The symbols move the units like this.
state | β ε η
lep | mir tas mek
reg | vev kot bef
zef | kip sok tas
nid | kib pav tas
ral | zef nid kip
sok | zuv mos zud
suv | daz vib sev
kib | ral zud zef
zaf | kot tet bef
ner | sok mon tir
lav | ror lav sem
ror | kot kot zev
nup | kad kad tul
nen | nom vir sim
buk | der vof toz
pez | buk nom der
tuf | kad bib ral
vuk | kur pak tem
tet | sim lod zaf
niz | lav kur gug
bef | rem tir feg
bib | tul sev tuf
vev | zaz zev ven
tas | tal zef kib
kip | tas kas kip
sev | sig suv bib
pav | zud tas nid
daz | nen dil sig
vub | kod toz buk
zaz | ven reg lod
lod | nen zaf bef
mon | mos mir ner
sem | vuk lep tir
tem | niz vuk lav
kur | tem sem niz
kad | kas vub nup
tal | lep kod mir
kod | kad nug kas
zev | reg ror vev
dez | ruz ner pak
vas | bor lav zuv
vom | bef tem pib
nug | vub tuf kod
kot | zaf pib reg
kas | nup tal pav
pib | tem vof vom
sig | bib daz tul
rem | feg tul bib
dil | suv toz daz
sim | lod nen rem
der | vof pez vib
toz | vib buk vev
zuv | vir vas tir
feg | gar zaf kav
nom | vof gar ven
dul | gar feg vub
mir | nug tal mon
vir | kot ror vom
ven | nom vev nen
tir | vom zuv bef
vof | pez kad ven
tul | tuf sig vub
pak | sem dez vuk
vib | vof der suv
gar | kav rem reg
zud | nid daz sok
bor | lav gug vir
mek | mon lep tem
gug | zuv niz bor
mos | ner mek sok
ruz | pak sok mon
kav | nom feg vof

In the rows, 57 stands for zero.

The rows follow the links: the fewer symbols apart two units are, the more alike their rows tend to be.

Some units and rows for them; each showing differs a little:
daz	[  62   59   45   35   43   36   50   70   59   40   92   42   45   77   47   45   57    4   91   60   58   50   42   53   47   57   55   38   64   62   45   60   45   47   47   54   97   57   60   38  103   85   65   49   75   76   88   48   49   49   49   63   19   61   55   90   33   78   42   47   49]
tuf	[  38   46   78   66   73   30   15   45   59   78   78   62   23   33   54   40   75   14   60   53   43   45   37   30   37   87   63   44   54   61   36   57   70   61   28   56   81   52   38   19   78   66   73   52   30   64   78   55   65   35   44   57   51   71   50   61   57   86   56   39   39]
vom	[  63   61   71   58   50   65   97   38   46   48   49   37   76   70   43   74   57   87   59   73   67   79   66   89   50   21   52   71   49   61   53   72   70   65   71   58   10   93   59  111   33   58   58   77   52   41   31   61   27   69   50   46   64   38   56   68   71   40   48   74   67]
sok	[  93   63   25   45   44   38   70   74   76   66   58   98   70   34   60   68   50   71   27   53   42   20   76   77   67   62   62   48   68   43   85   76   75   25   64   89   35   57   72   36   62   65   35   34   75   43   46   47   85   33   50   57   51   56   75   32   48   67   95   44   69]
zev	[  54   50   45   73   42   65   68   13   38   26   52   45   48   74   69   39   41   78   52   65   89   94   60   56   75   59   65   61   24   77   69   69   50   65   54   70   80   34   92   74   32   24   43   89   53   71   54   68   47   48   44   53   32   49   56   52   56   51   39   62   26]
zaz	[  48   42   44   57   45   75   75   25   30   21   42   49   71   97   74   54   34   72   62   46   72   95   55   40   83   56   52   76   40   92   66   62   42   62   72   47   74   37   81   78   38   34   56   93   54   81   50   59   46   56   44   42   29   55   44   57   66   46   45   71   31]
lod	[  49   32   62   37   45   67   93   43   40   43   40   53   90  100   68   77   51   57   88   42   33   65   45   33   81   50   34   84   71   85   46   70   67   52   82   28   41   78   52   88   64   68   67   74   52   61   48   47   45   58   41   39   26   57   33   59   86   59   55   72   51]
kur	[  84   86   88   49   52   77   72   62   56   60   42   16   41   49   27   43   69   75   47   98   68   68   72   92   44   29   49   56   34   45   55   49   66   84   57   68   21   65   60   82   47   66   67   66   50   31   51   69   32   75   70   60   87   43   60   74   64   49   49   74   83]
pib	[  58   70   73   58   48   82   91   40   44   38   46   19   69   82   53   64   52   82   59   76   75   92   63   82   58   24   56   77   48   61   52   52   56   77   71   48   33   72   65  111   35   52   57   85   56   48   44   64   25   80   63   54   74   42   58   73   78   35   38   83   64]
sem	[  99   82   77   42   42   71   80   61   63   62   38   23   42   45   28   44   64   86   40   96   66   60   75   89   50   36   41   57   37   47   55   51   74   86   65   71   15   58   74   73   49   78   66   61   50   29   45   67   40   69   70   52   89   48   66   65   70   44   62   75   83]
kot	[  51   42   62   63   47   64   89   17   31   31   48   46   73   86   67   54   47   79   71   60   74   94   55   58   80   46   52   72   36   86   66   73   63   58   65   59   50   60   79   97   35   32   48   97   50   66   47   62   38   48   33   43   23   47   40   55   75   51   39   66   35]
der	[  38   74   36   57   60   76   52   73   77   42   74   41   79   92   88   65   48   31   53   25   61   72   52   49   55   58   76   71   93   43   50   40   27   65   70   35  106   48   48   64   71   45   51   46   92   75   77   53   62   72   81   78   92   55   79   81   50   40   61   63   59]
kas	[  30   50   76   71   70   71   16   64   83   83   40   83   35   24   67   36   81   42   67   55   34   38   55   20   60  100   61   60   58   46   45   61   74   67   37   58   71   45   40   34   54   47   57   36   46   57   65   62   79   51   58   80   66   79   49   34   85   77   73   45   51]
nup	[  33   49   87   75   67   56   22   38   73   78   56   67   37   34   76   40   79   27   53   37   33   54   42   15   49   94   73   69   64   54   29   69   91   74   44   50   77   54   34   40   59   59   57   45   37   64   76   57   67   32   43   69   77   78   62   49   92   75   76   43   41]
nen	[  41   34   58   35   43   67   86   47   38   36   48   52   92  104   75   78   49   47   93   33   44   69   40   35   78   48   44   78   76   87   44   71   55   53   83   25   61   76   49   86   68   62   63   74   64   74   57   50   44   60   47   47   23   52   35   65   77   55   47   74   49]
zuv	[  63   65   63   73   57   33   87   43   70   55   76   67   81   45   65   81   61   75   50   59   59   57   69   98   41   32   76   58   63   40   64   90   85   35   50   73   24  112   46   95   35   50   33   56   71   38   39   55   43   42   41   67   54   38   78   62   69   61   66   46   56]
vof	[  29   65   39   68   66   71   47   64   59   39   69   45   82   87   85   74   46   42   40   20   66   81   49   41   59   56   80   75   89   48   48   44   23   71   74   32  104   44   45   58   56   42   61   59   78   80   74   54   62   78   75   72   93   52   76   74   48   34   63   68   55]
tet	[  46   25   64   33   46   68   89   49   43   47   37   59   89   94   69   74   56   56   89   43   33   62   46   33   76   49   32   81   74   82   45   72   68   50   84   24   39   81   50   92   64   67   69   68   52   57   44   46   44   59   45   43   31   64   28   59   88   57   57   75   52]

Each walk starts at a row. The symbols on each line, taken left to right, move it on to the next unit.
Each answer is a row, close to the row of the unit it stands for.
new walk
[  58   52   58   48   52   26   36   55   55   53   98   35   32   64   38   45   61   11   80   59   62   53   37   53   34   59   50   34   59   65   40   46   47   54   40   51   89   57   56   31   98   88   72   51   53   75   85   55   47   44   45   53   35   63   53   91   25   74   37   46   48]
β ε β ε [  54   58   64   73   43   50   91   24   53   38   65   50   78   70   67   70   53   73   66   66   71   81   64   86   55   33   66   65   46   62   58   89   78   49   58   69   34  102   62  113   26   36   35   81   67   49   42   64   28   49   36   57   36   40   58   66   79   57   45   57   42]
η ε [  88   86   81   46   47   74   75   62   59   59   42   14   43   52   26   44   65   82   54  100   75   68   72   88   47   30   46   54   36   46   62   46   65   83   57   62   21   66   67   85   42   65   64   70   55   30   47   64   35   79   69   52   87   46   60   74   66   44   45   75   81]
new walk
[  56   57   53   77   45   64   78   13   43   26   52   44   53   73   64   42   50   84   57   72   88   98   60   71   69   49   65   61   22   76   67   74   64   63   59   73   58   57   86   91   21   28   39   91   62   63   45   71   37   50   37   51   27   47   51   55   65   53   40   61   27]
β η [  50   41   47   70   49   60   74   16   23   25   51   50   60   82   68   55   37   78   52   55   85   97   52   55   76   55   64   63   33   88   67   64   45   60   61   52   66   39   83   76   31   28   56   96   47   76   47   62   43   55   42   35   31   48   47   53   52   44   40   73   30]
η ε η ε [  79   55   61   63   51   32   96   44   53   58   61   62   88   52   56   91   50   89   40   55   59   48   69   99   47   27   59   65   65   59   66   79   87   41   68   69    7  107   59   92   42   66   43   59   59   37   37   53   48   41   42   43   61   37   70   53   67   50   72   58   68]
new walk
[  58   62   46   45   49   44   42   78   61   44   96   34   44   83   50   47   58    6   80   53   61   55   37   60   40   53   53   40   69   57   47   44   38   52   48   46  106   52   60   39   98   78   60   43   78   76   89   50   54   53   56   66   40   59   62   95   27   66   41   48   51]
ε ε η [  46   70   34   51   50   68   47   81   76   38   84   36   68   90   77   60   53   20   61   31   63   70   48   56   51   59   67   63   91   49   47   42   27   63   64   36  114   42   56   55   81   58   54   43   94   83   89   49   60   69   74   82   75   52   76   90   44   51   49   53   51]
η η η β [  45   42   79   68   68   20   23   40   48   67   87   51   30   43   50   49   70   11   67   47   49   52   32   27   33   75   69   42   60   69   30   52   69   62   34   48   82   57   36   23   83   77   75   54   32   66   81   48   52   35   43   49   45   68   53   70   48   76   50   48   41]
new walk
[  69   87   85   63   59   68   74   55   59   60   54   23   48   46   31   55   70   70   59   94   78   70   70  103   34   20   62   54   35   37   56   61   70   70   49   71   21   91   50   96   38   57   55   62   58   32   45   67   26   73   63   66   79   39   62   75   63   53   41   62   76]
ε η η [  59   83   74   73   60   52   79   51   66   59   70   45   62   47   49   70   66   69   63   81   72   69   71  110   32   21   73   50   47   33   56   75   76   48   44   73   28  106   42  103   35   49   43   59   69   38   44   63   28   63   50   69   66   41   66   74   67   61   45   45   65]
β ε [  62   75   69   78   58   38   79   44   69   58   81   62   71   48   58   73   62   66   54   68   67   64   65  105   34   27   82   56   60   36   63   87   85   43   47   78   28  110   46  100   29   48   32   56   72   35   43   63   38   46   40   74   61   40   71   69   67   64   60   45   57]
new walk
[  57   75   71   78   61   50   83   45   65   55   71   48   68   47   54   68   66   70   59   75   72   68   67  107   34   21   78   54   51   37   60   82   79   51   45   75   29  109   46  100   36   46   39   63   73   37   44   63   32   55   46   74   60   38   69   72   67   61   49   48   57]
β β β β [  45   25   69   42   51   67   89   39   31   46   39   58   91   93   65   81   50   64   85   41   43   69   41   34   78   47   37   84   64   86   53   70   62   53   82   28   36   83   51   91   52   63   69   81   47   62   38   50   42   60   43   33   25   54   32   57   84   54   49   78   56]
ε β ε η [  44   25   65   34   50   68   91   50   38   50   48   54   92   96   69   81   54   51   94   38   33   59   42   33   73   52   33   79   80   83   41   69   63   48   82   24   47   83   43   83   73   72   72   69   51   64   52   46   41   59   44   40   31   61   30   64   85   57   55   77   60]
new walk
[  28   56   36   66   77   60   54   53   28   38   62   52   86   90   83   81   33   60   39   22   72   86   44   33   65   52   73   76   76   63   60   39    9   52   76   31   81   41   46   60   48   37   73   80   60   77   58   54   56   74   76   46   74   45   65   64   34   33   48   77   51]
η β ε β [  29   49   48   69   93   40   46   53   15   62   68   62   76   70   62   92   33   65   34   33   73   76   46   43   54   41   72   63   68   65   66   37    8   50   67   38   51   56   36   39   49   46   81   83   38   64   46   54   58   70   74   25   72   44   59   54   21   32   45   73   62]
β β η [  41   47   34   63   52   73   65   37   31   21   55   46   78  102   83   58   35   63   48   35   77   99   50   37   78   60   66   75   56   80   64   55   24   67   74   43   88   31   74   69   44   29   53   90   62   84   58   59   53   61   58   46   49   48   58   61   51   36   44   74   37]
new walk
[  50   49   40   67   44   72   66   22   36   21   56   47   59   88   74   41   36   71   50   55   90   97   57   46   77   61   66   63   37   82   67   61   41   69   61   60   89   27   91   69   33   24   46   90   64   80   55   64   50   56   47   51   39   53   58   53   52   45   44   68   23]
η η β ε [  38   44   56   74   92   30   49   43    9   58   65   58   72   68   56   89   38   72   34   37   77   72   43   41   56   47   77   58   62   72   64   38   18   50   62   42   52   53   42   38   52   46   82   86   30   68   43   54   56   67   67   19   65   45   52   52   19   38   38   73   58]
ε η ε η [  50   49   70   59   63   18   27   48   45   64   91   46   27   51   36   47   67   14   69   56   56   50   37   40   35   70   55   37   54   71   39   49   57   52   32   53   80   58   48   24   92   84   77   55   31   68   81   54   49   40   38   46   36   63   53   80   35   83   42   48   43]
